Below are the code and all the weights of a small trained network. Each question names an input and a target symbol and asks about switching units off, where a switched-off unit gives its printed mean instead of its output.

import numpy as np


def w(rows, s, z=0):
    codes = np.array(rows[::2]) - 128.0
    scale = np.full(codes.shape[1], s)
    scale[-1] = z or s
    return codes * scale


def f(y):
    return y / 2 * (1 + np.tanh(0.7978845608 * (y + 0.044715 * y**3)))


def softmax(a):
    e = np.exp(a - a.max(-1, keepdims=True))
    return e / e.sum(-1, keepdims=True)


def log_softmax(a):
    a = a - a.max(-1, keepdims=True)
    return a - np.log(np.exp(a).sum(-1, keepdims=True))


def net(x, mask):
    ids = ['ΞΩαβγεζθλμπψ'.index(c) for c in x.split()]
    T = len(ids)
    res = E[ids] + P[:T]
    u = 0
    for l in range(2):
        q, k, v = (res @ M[l].T for M in (Q, K, V))
        z = softmax(np.where(np.tri(T) > 0, q @ k.T / 3**0.5, -1e9)) @ v
        res = res + np.where(mask[u], z, O[l][:, -1]) @ O[l][:, :-1]
        u += 1
        y = f(res @ A[l][:, :-1].T + A[l][:, -1])
        res = res + np.where(mask[u : u + 12], y, B[l][:, -1]) @ B[l][:, :-1]
        u += 12
    return log_softmax(res[-1] @ U[:, :-1].T + U[:, -1])


Q, K, V, O, A, B = {}, {}, {}, {}, {}, {}
E = w([
[34,107,181,133,154,134,158],'Ξ',
[184,115,154,100,95,124,167],'Ω',
[100,136,133,115,174,86,173],'α',
[175,94,150,71,71,142,169],'β',
[110,106,120,99,163,182,119],'γ',
[179,86,110,250,184,155,149],'ε',
[168,142,168,71,121,184,182],'ζ',
[119,127,64,96,138,59,101],'θ',
[174,136,159,80,115,163,178],'λ',
[114,110,202,195,117,123,105],'μ',
[112,175,207,120,140,134,103],'π',
[82,113,164,133,106,140,38],'ψ',
],0.018)
P = w([
[102,156,102,192,33,184,254],'0',
[97,159,129,184,57,178,234],'1',
[110,160,136,156,87,168,213],'2',
[124,153,144,138,110,159,192],'3',
[129,139,150,116,130,148,180],'4',
[135,122,158,102,141,134,164],'5',
[145,104,166,89,155,125,151],'6',
[142,89,171,75,171,116,139],'7',
[151,73,181,65,184,107,122],'8',
[155,60,188,53,197,91,105],'9',
[161,49,194,44,214,84,86],'10',
[171,36,200,36,232,80,65],'11',
[183,33,194,20,247,82,50],'12',
],0.0084)
Q[0] = w([
[170,97,157,86,162,170,181],'L0H1',
[131,155,5,201,128,91,77],'L0H1',
[141,173,108,74,133,94,151],'L0H1',
],0.012)
K[0] = w([
[195,37,154,110,222,106,104],'L0H1',
[119,202,18,195,25,162,176],'L0H1',
[139,108,68,67,119,2,122],'L0H1',
],0.008)
V[0] = w([
[53,141,121,132,177,88,34],'L0H1',
[175,175,82,209,181,12,133],'L0H1',
[73,170,144,230,234,253,118],'L0H1',
],0.0056)
O[0] = w([
[107,85,183,157,117,149,152,62],'L0H1',
[160,184,188,137,106,62,122,3],'L0H1',
[91,2,125,44,67,35,158,155],'L0H1',
],0.0087,0.004)
A[0] = w([
[104,70,109,128,104,2,86,193],'L0N1',
[145,106,244,108,19,145,194,178],'L0N2',
[142,132,71,144,28,107,138,165],'L0N3',
[116,60,115,201,106,93,102,218],'L0N4',
[220,122,141,100,107,68,107,80],'L0N5',
[108,100,166,68,150,114,87,123],'L0N6',
[77,139,202,162,191,110,118,216],'L0N7',
[128,148,117,144,235,90,106,237],'L0N8',
[67,149,185,167,166,44,176,254],'L0N9',
[57,86,81,75,63,125,50,201],'L0N10',
[196,112,162,87,140,196,216,182],'L0N11',
[137,208,237,98,59,172,99,151],'L0N12',
],0.0089,0.0037)
B[0] = w([
[151,210,54,126,118,183,57,189],'L0N1',
[150,97,220,159,2,80,165,217],'L0N2',
[107,140,154,106,229,56,173,139],'L0N3',
[155,138,76,205,135,170,138,176],'L0N4',
[94,121,176,9,124,178,119,135],'L0N5',
[78,71,157,166,146,98,68,199],'L0N6',
[83,58,154,136,62,171,97,193],'L0N7',
[135,74,89,128,49,130,78,182],'L0N8',
[102,118,70,96,75,248,128,189],'L0N9',
[99,170,149,221,187,21,153,208],'L0N10',
[228,98,101,140,104,59,111,254],'L0N11',
[182,171,210,199,165,141,118,165],'L0N12',
],0.0078,0.0076)
Q[1] = w([
[94,216,48,145,254,222,69],'L1H1',
[134,117,138,132,227,159,128],'L1H1',
[205,101,100,139,93,71,95],'L1H1',
],0.0094)
K[1] = w([
[111,250,109,121,134,79,255],'L1H1',
[188,164,159,141,173,129,251],'L1H1',
[163,84,97,40,195,99,27],'L1H1',
],0.0062)
V[1] = w([
[96,138,179,95,101,183,210],'L1H1',
[126,74,141,2,192,87,133],'L1H1',
[125,157,232,129,160,109,60],'L1H1',
],0.0075)
O[1] = w([
[138,129,177,60,202,64,61,146],'L1H1',
[131,194,172,102,135,133,254,2],'L1H1',
[136,196,88,142,77,15,148,66],'L1H1',
],0.0077,0.0054)
A[1] = w([
[88,109,79,156,150,168,120,3],'L1N1',
[123,162,254,55,135,86,137,23],'L1N2',
[88,116,180,94,66,52,149,159],'L1N3',
[141,221,40,78,230,112,123,164],'L1N4',
[121,110,87,37,80,187,135,108],'L1N5',
[56,113,182,120,178,193,102,93],'L1N6',
[223,146,141,220,140,130,140,19],'L1N7',
[57,65,70,156,115,130,69,57],'L1N8',
[170,93,175,179,91,181,180,14],'L1N9',
[149,95,24,200,174,163,168,130],'L1N10',
[208,214,72,97,133,184,98,135],'L1N11',
[183,118,109,74,207,82,168,165],'L1N12',
],0.0083,0.0033)
B[1] = w([
[164,163,173,101,112,31,178,155],'L1N1',
[60,149,60,79,224,169,77,149],'L1N2',
[135,177,49,69,175,153,176,170],'L1N3',
[54,76,255,5,70,92,64,135],'L1N4',
[209,155,47,228,98,147,144,159],'L1N5',
[159,197,80,142,77,44,183,174],'L1N6',
[50,231,180,93,111,49,95,171],'L1N7',
[135,186,144,97,183,151,225,251],'L1N8',
[50,164,168,80,82,186,153,173],'L1N9',
[75,131,135,44,153,76,29,169],'L1N10',
[169,205,125,201,183,226,94,160],'L1N11',
[177,85,70,186,251,149,138,159],'L1N12',
],0.0072,0.013)
U = w([
[78,161,131,59,117,130,246,122],'Ξ',
[135,156,116,106,27,51,128,87],'Ω',
[177,125,22,187,103,180,166,163],'α',
[145,165,74,87,139,60,142,2],'β',
[102,9,120,122,207,139,151,171],'γ',
[101,195,227,100,93,138,147,30],'ε',
[177,152,129,160,149,166,149,106],'ζ',
[175,78,148,135,93,86,84,88],'θ',
[125,199,90,151,147,190,79,109],'λ',
[98,44,212,165,66,195,113,194],'μ',
[31,154,193,2,143,125,73,155],'π',
[115,202,162,222,167,85,133,173],'ψ',
],0.0077,0.0052)

Each question gives the input, a string of symbols that net reads in full, and the target symbol t.
The units are the heads (3 rows each of Q, K, V and O) and the neurons (one row each of A and B). Each row of codes is followed by its name. A weight is (code - 128) times the scale printed after its matrix; where a second scale follows, it is the last column's (O, A, B and U).
mask holds one flag per unit, layer by layer, with each layer's heads first. A switched-off unit (its flag False) gives its mean, the last column of its rows in O or B, instead of its output. The means were averaged over made-up inputs and are rounded, as every weight is.
A unit's drop is (log p(t) with every unit on - log p(t) with that unit switched off) / (log p(t) with every unit on - log p(t) with every unit switched off).
The circuit of an input: a set's keep is (log p(t) with only the set's units on - log p(t) with every unit switched off) / (log p(t) with every unit on - log p(t) with every unit switched off). Starting from the 12 units with the biggest drops (on a tie, the unit counted first), units are removed one at a time, each time the one whose removal leaves the highest keep (on an exact tie, the one counted first), for as long as the keep stays at least 0.8.
circuit, biggest first: the units of the circuit, biggest drop first
most important unit: the unit with the biggest drop
k most important neurons: the k neurons with the biggest drops, biggest first
top k neurons in layer l: the k neurons of layer l with the biggest drops, biggest first
input θ Ω β Ξ γ θ λ β β γ, target γ: top 3 neurons in layer 0 : (L0N2 L0N1 L0N9)
input α θ Ξ π γ θ θ Ω, target ε: top 2 neurons in layer 1 : (L1N7 L1N9)
input ζ π Ω Ξ ζ α Ξ ζ, target γ: top neuron in layer 1 : (L1N12)
input θ π Ξ μ γ ζ γ ψ ζ, target Ω: circuit, biggest first : (L1H1 L0N2 L0N11)
input ψ Ω λ ψ μ μ β ε ζ ζ, target α: circuit, biggest first : (L0N10 L1N5)
input α θ γ γ θ γ π μ, target μ: top 3 neurons in layer 0 : (L0N2 L0N4 L0N9)
input γ θ λ β Ω, target λ: circuit, biggest first : (L0H1 L1N11)
input Ω ψ μ β β, target λ: 4 most important neurons : (L1N11 L0N10 L1N7 L0N6)
input π ψ ψ Ω ψ μ θ γ ζ ψ λ, target Ω: circuit, biggest first : (L1H1 L0N11 L1N8)
input λ ψ γ β ψ Ξ β, target γ: 3 most important neurons : (L0N7 L0N10 L0N9)
input ε π ψ θ γ ε μ α β μ α λ, target π: top 2 neurons in layer 0 : (L0N8 L0N12)
input θ α α, target α: 2 most important neurons : (L0N9 L1N5)
input γ Ξ λ ζ λ ε ψ β, target Ω: top 2 neurons in layer 0 : (L0N6 L0N11)
input γ β β α θ γ α ε, target π: circuit, biggest first : (L1N10 L1N7)
input λ π α Ξ Ξ ε θ β Ω γ ψ μ β, target θ: top neuron in layer 1 : (L1N8)
input θ α ψ β μ γ β Ξ π π θ Ω θ, target α: circuit, biggest first : (L0N8 L1H1)
input Ω β Ξ β ψ θ β λ ε ε, target λ: top 4 neurons in layer 0 : (L0N1 L0N10 L0N2 L0N6)
input γ λ ε ψ Ω Ω γ ζ, target Ξ: 2 most important neurons : (L0N2 L1N9)
input Ξ γ π γ λ, target Ξ: top 2 neurons in layer 1 : (L1N9 L1N3)
input γ ψ ψ λ ψ ζ π μ ψ β, target Ω: most important unit : L1H1
input Ω β ζ ε μ, target μ: top 4 neurons in layer 0 : (L0N2 L0N4 L0N9 L0N10)
input ε Ω α μ ζ θ γ Ω ε λ, target μ: top 2 neurons in layer 0 : (L0N10 L0N1)
input β λ μ ζ β Ξ Ω π γ ζ, target Ξ: 3 most important neurons : (L0N2 L0N11 L1N9)
